Below are the code and all the weights of a small trained network. Each question names an input and a target symbol and asks about switching units off, where a switched-off unit gives its printed mean instead of its output.

import numpy as np


def w(rows, s, z=0):
    codes = np.array(rows[::2]) - 128.0
    scale = np.full(codes.shape[1], s)
    scale[-1] = z or s
    return codes * scale


def norm(h):
    return h / np.sqrt((h * h).mean(-1, keepdims=True) + 1e-5)


def f(y):
    return np.maximum(y, 0)


def softmax(a):
    e = np.exp(a - a.max(-1, keepdims=True))
    return e / e.sum(-1, keepdims=True)


def log_softmax(a):
    a = a - a.max(-1, keepdims=True)
    return a - np.log(np.exp(a).sum(-1, keepdims=True))


def net(x, mask):
    ids = ['αβεηξτ'.index(c) for c in x.split()]
    T = len(ids)
    res = E[ids] + P[:T]
    u = 0
    for l in range(2):
        q, k, v = (norm(res) @ M[l].T for M in (Q, K, V))
        z = softmax(np.where(np.tri(T) > 0, q @ k.T / 2**0.5, -1e9)) @ v
        res = res + np.where(mask[u], z, O[l][:, -1]) @ O[l][:, :-1]
        u += 1
        y = f(norm(res) @ A[l][:, :-1].T + A[l][:, -1])
        res = res + np.where(mask[u : u + 4], y, B[l][:, -1]) @ B[l][:, :-1]
        u += 4
    return log_softmax(norm(res)[-1] @ U[:, :-1].T + U[:, -1])


Q, K, V, O, A, B = {}, {}, {}, {}, {}, {}
E = w([
[42,111,97,255,109,42,204,183,138,164,110,155],'α',
[36,149,146,62,160,97,155,211,119,80,214,127],'β',
[146,186,93,160,122,128,61,5,120,166,194,107],'ε',
[212,117,123,88,186,168,147,159,200,69,201,161],'η',
[86,245,72,104,72,63,83,82,151,135,152,93],'ξ',
[196,126,74,124,141,109,152,71,73,12,77,124],'τ',
],0.0072)
P = w([
[188,16,49,152,166,3,170,187,166,207,180,22],'0',
[158,93,57,121,204,131,162,121,128,181,164,58],'1',
[147,117,99,116,165,129,165,110,151,109,186,99],'2',
[127,125,125,114,139,143,170,98,149,83,184,128],'3',
[96,138,151,109,133,160,155,91,156,72,173,154],'4',
[80,151,172,106,120,181,145,80,160,70,153,182],'5',
[72,182,191,98,110,201,121,86,140,70,130,214],'6',
[57,210,215,103,108,224,120,78,118,73,120,241],'7',
],0.0051)
Q[0] = w([
[127,161,119,88,160,129,154,116,123,2,190,147],'L0H0',
[123,224,132,118,94,114,104,63,180,106,217,140],'L0H0',
],0.008)
K[0] = w([
[103,213,162,152,99,151,118,72,96,107,64,204],'L0H0',
[113,157,215,125,119,195,158,141,109,112,83,254],'L0H0',
],0.0071)
V[0] = w([
[117,166,145,114,108,139,59,12,48,138,92,111],'L0H0',
[162,156,162,5,203,165,107,126,121,63,97,113],'L0H0',
],0.0032)
O[0] = w([
[108,123,177,58,157,37,202,115,124,173,119,65,6],'L0H0',
[153,118,75,186,113,62,144,128,118,255,118,193,151],'L0H0',
],0.0059,0.0016)
A[0] = w([
[155,68,111,210,68,45,143,175,107,255,84,146,5],'L0N0',
[144,127,169,127,136,181,105,64,101,173,140,100,82],'L0N1',
[167,132,145,118,151,151,69,142,158,75,134,152,44],'L0N2',
[173,108,163,104,160,179,163,133,164,138,133,131,21],'L0N3',
],0.0062,0.0015)
B[0] = w([
[84,93,90,2,244,80,142,129,132,129,143,65,212],'L0N0',
[153,103,152,107,159,88,135,228,138,79,180,156,211],'L0N1',
[124,124,173,66,100,165,139,121,127,156,87,84,252],'L0N2',
[123,118,129,101,100,64,146,88,133,158,114,122,209],'L0N3',
],0.0082,0.0019)
Q[1] = w([
[96,177,227,58,57,174,58,144,193,214,252,202],'L1H0',
[134,107,183,4,122,79,201,45,164,110,164,225],'L1H0',
],0.0044)
K[1] = w([
[119,181,254,88,80,155,142,116,167,140,92,214],'L1H0',
[108,168,177,138,142,84,129,74,40,82,110,197],'L1H0',
],0.0056)
V[1] = w([
[252,39,118,53,126,128,201,84,178,72,6,148],'L1H0',
[55,238,24,106,17,132,130,98,149,146,63,142],'L1H0',
],0.0033)
O[1] = w([
[3,153,115,164,158,104,110,211,103,74,175,139,194],'L1H0',
[199,54,126,136,212,135,127,208,138,85,215,125,5],'L1H0',
],0.0071,0.0016)
A[1] = w([
[172,158,102,129,84,149,86,108,144,159,146,165,153],'L1N0',
[94,121,118,111,175,158,169,143,134,115,136,170,91],'L1N1',
[61,171,87,255,107,145,92,166,111,77,113,225,3],'L1N2',
[104,123,64,178,182,52,181,132,115,183,117,179,196],'L1N3',
],0.0084,0.0044)
B[1] = w([
[110,100,119,157,122,159,149,160,99,144,91,137,167],'L1N0',
[153,126,107,164,112,111,110,118,116,136,110,98,193],'L1N1',
[205,249,231,253,117,121,163,131,131,90,40,86,220],'L1N2',
[78,86,118,129,167,113,92,149,156,117,132,153,255],'L1N3',
],0.012,0.0084)
U = w([
[107,137,157,88,91,221,41,117,124,81,135,101,46],'α',
[146,91,92,147,67,181,178,147,101,174,119,174,216],'β',
[78,187,128,72,66,69,180,49,127,205,83,104,48],'ε',
[163,186,166,193,127,103,153,147,144,112,84,113,66],'η',
[255,116,140,104,179,102,176,167,154,142,193,114,57],'ξ',
[58,83,109,137,171,116,121,119,151,122,149,163,254],'τ',
],0.0064,0.001)

Each question gives the input, a string of symbols that net reads in full, and the target symbol t.
The units are the heads (2 rows each of Q, K, V and O) and the neurons (one row each of A and B). Each row of codes is followed by its name. A weight is (code - 128) times the scale printed after its matrix; where a second scale follows, it is the last column's (O, A, B and U).
mask holds one flag per unit, layer by layer, with each layer's heads first. A switched-off unit (its flag False) gives its mean, the last column of its rows in O or B, instead of its output. The means were averaged over made-up inputs and are rounded, as every weight is.
A unit's drop is (log p(t) with every unit on - log p(t) with that unit switched off) / (log p(t) with every unit on - log p(t) with every unit switched off).
The circuit of an input: a set's keep is (log p(t) with only the set's units on - log p(t) with every unit switched off) / (log p(t) with every unit on - log p(t) with every unit switched off). Starting from all 10 units, units are removed one at a time, each time the one whose removal leaves the highest keep (on an exact tie, the one counted first), for as long as the keep stays at least 0.8.
circuit, biggest first: the units of the circuit, biggest drop first
k most important neurons: the k neurons with the biggest drops, biggest first
top k neurons in layer l: the k neurons of layer l with the biggest drops, biggest first
drop of u: that unit's drop, to one decimal
input τ β ξ τ ε ξ, target ε: top 2 neurons in layer 1 => [L1N3; L1N2]
input ε η η ε β, target ε: circuit, biggest first => [L1N3; L1H0; L1N2; L0N1]
input α ξ β τ η, target τ: circuit, biggest first => [L1N2]
input ξ ε ε, target ε: top 2 neurons in layer 0 => [L0N1; L0N0]
input α τ β τ η ξ η, target ξ: circuit, biggest first => [L1H0; L1N2; L1N3; L0H0]
input η α ε, target α: 2 most important neurons => [L1N2; L1N3]
input ε τ ε ξ β τ β ξ, target β: circuit, biggest first => [L1H0; L1N0; L1N2; L1N3]
input ξ β η α, target τ: circuit, biggest first => [L0N0; L1N2]
input α ε ε ε ξ, target ε: 3 most important neurons => [L1N2; L1N3; L0N1]
input β ξ β η ξ β τ η, target τ: 3 most important neurons => [L0N3; L1N2; L0N2]
input ξ ε β η, target β: circuit, biggest first => [L0H0; L1N2; L1N0; L1N3]
input ξ β β η ξ ξ η, target ξ: circuit, biggest first => [L1H0; L1N2; L1N3]
input τ ε α ξ ε, target ξ: circuit, biggest first => [L1N2; L1N3; L1H0]
input τ α β η, target β: circuit, biggest first => [L0H0; L1N2; L1N3; L1N0]
input β β η α η α ε β, target ε: top 3 neurons in layer 1 => [L1N3; L1N2; L1N1]
input β ε α η, target α: circuit, biggest first => [L0H0; L1N2; L0N2]
input ξ η ξ α ξ η τ β, target τ: 2 most important neurons => [L1N2; L0N1]
input η η τ β α τ ε η, target ε: 3 most important neurons => [L0N2; L1N3; L1N2]
input α ξ β ε η α η, target α: 3 most important neurons => [L0N2; L1N2; L1N3]
input ξ β η ξ τ β, target τ: most important neuron => [L1N2]
input ξ τ ξ ξ, target ξ: 3 most important neurons => [L1N2; L1N3; L0N0]
input β β β, target β: 2 most important neurons => [L1N2; L1N0]
input β α η ε ξ ξ α β, target α: top neuron in layer 0 => [L0N2]
input τ β ε, target β: top 2 neurons in layer 0 => [L0N0; L0N1]
input ξ α η τ τ α β, target α: 3 most important neurons => [L1N2; L1N3; L1N1]
input τ β τ η ξ τ τ α, target τ: 2 most important neurons => [L0N0; L1N3]
input ε α ε η, target ε: drop of L1N2 => 0.2
input ξ β ξ, target β: drop of L1N0 => 0.5
input α β η τ ε, target τ: drop of L1N2 => 0.6
input τ η η ξ η ξ β, target ξ: drop of L0H0 => 0.5
